Here is a tiny trained network, its code and every weight. The questions are about switching its units off for an input and a class, where a switched-off unit gives its printed mean instead of its output.

import numpy as np


def w(rows, s, z=0):
    codes = np.array(rows[::2]) - 128.0
    scale = np.full(codes.shape[1], s)
    scale[-1] = z or s
    return codes * scale


def f(y):
    return y / 2 * (1 + np.tanh(0.7978845608 * (y + 0.044715 * y**3)))


def log_softmax(a):
    a = a - a.max(-1, keepdims=True)
    return a - np.log(np.exp(a).sum(-1, keepdims=True))


def net(x, mask):
    res = np.array(x, float).reshape(1, 7) / 4 @ E
    y = f(res @ A[0][:, :-1].T + A[0][:, -1])
    res = res + np.where(mask, y, B[0][:, -1]) @ B[0][:, :-1]
    return log_softmax(res[-1] @ U[:, :-1].T + U[:, -1])


A, B = {}, {}
E = w([
[70,138,2],'x0',
[128,128,128],'x1',
[13,50,165],'x2',
[128,128,127],'x3',
[128,128,128],'x4',
[198,18,84],'x5',
[129,128,127],'x6',
],0.0091)
A[0] = w([
[172,114,241,254],'n1',
[188,113,87,119],'n2',
[95,138,60,174],'n3',
[133,176,129,134],'n4',
[178,103,172,121],'n5',
[109,248,147,188],'n6',
[101,121,123,136],'n7',
[156,120,120,163],'n8',
[115,80,135,118],'n9',
[71,27,150,67],'n10',
[5,151,190,128],'n11',
],0.02,0.0074)
B[0] = w([
[160,253,224,241],'n1',
[191,153,53,174],'n2',
[125,38,80,199],'n3',
[91,108,149,159],'n4',
[186,129,150,168],'n5',
[53,73,225,236],'n6',
[102,117,121,147],'n7',
[171,118,118,149],'n8',
[103,124,175,155],'n9',
[54,86,215,202],'n10',
[92,217,29,252],'n11',
],0.036,0.017)
U = w([
[114,116,254,130],'0',
[83,7,179,214],'1',
[122,205,141,145],'2',
[81,102,67,2],'3',
[253,137,156,34],'4',
[177,123,33,224],'5',
],0.0079,0.0042)

Each question gives the input, the list of numbers given to net, and the class t.
The units are the neurons (one row each of A and B). Each row of codes is followed by its name. A weight is (code - 128) times the scale printed after its matrix; where a second scale follows, it is the last column's (A, B and U).
mask holds one flag per neuron, in row order. A switched-off neuron (its flag False) gives its mean, the last column of its row in B, instead of its output. The means were averaged over made-up inputs and are rounded, as every weight is.
A unit's drop is (log p(t) with every unit on - log p(t) with that unit switched off) / (log p(t) with every unit on - log p(t) with every unit switched off).
The circuit of an input: a set's keep is (log p(t) with only the set's units on - log p(t) with every unit switched off) / (log p(t) with every unit on - log p(t) with every unit switched off). Starting from all 11 units, units are removed one at a time, each time the one whose removal leaves the highest keep (on an exact tie, the one counted first), for as long as the keep stays at least 0.8.
units of the circuit, in order: the units of the circuit, biggest drop first
unit that matters most: the unit with the biggest drop
k most important neurons: the k neurons with the biggest drops, biggest first
drop of u: that unit's drop, to one decimal
input [-5,6,7,-5,4,-8,-7], class 2: units of the circuit, in order => (n11)
input [-7,7,1,2,8,0,2], class 2: 4 most important neurons => (n6, n10, n1, n3)
input [1,3,-1,-1,-6,6,0], class 5: units of the circuit, in order => (n1, n6)
input [4,-4,6,6,7,-8,-1], class 3: units of the circuit, in order => (n11, n1)
input [-4,3,0,-7,-6,1,8], class 4: units of the circuit, in order => (n6, n10, n11)
input [-6,7,0,2,-3,3,-4], class 4: units of the circuit, in order => (n6, n5)
input [2,7,4,4,2,-3,7], class 3: units of the circuit, in order => (n1, n11)
input [2,0,1,3,4,-8,-1], class 3: 3 most important neurons => (n11, n1, n10)
input [0,-2,8,-4,-1,-2,-8], class 2: 2 most important neurons => (n11, n3)
input [-6,-8,-1,-3,4,1,-5], class 4: units of the circuit, in order => (n6, n10, n11)
input [1,-4,8,-1,6,3,-1], class 1: 2 most important neurons => (n1, n10)
input [7,-1,0,6,7,8,-1], class 5: 2 most important neurons => (n6, n2)
input [3,-4,3,-6,-8,2,4], class 1: 2 most important neurons => (n1, n11)
input [7,-6,-8,-4,3,2,-5], class 5: unit that matters most => n2
input [3,-5,0,0,-1,-8,0], class 1: 2 most important neurons => (n6, n1)
input [8,-3,-4,0,-8,5,-5], class 5: drop of n11 => 0.0
input [-6,-3,7,-6,-2,-5,-5], class 2: drop of n11 => 2.7
input [3,5,-4,-7,-1,-5,2], class 1: drop of n1 => 0.4
input [-1,7,0,4,-1,5,-6], class 4: 2 most important neurons => (n6, n11)
input [-8,0,4,6,-4,-4,3], class 2: unit that matters most => n11
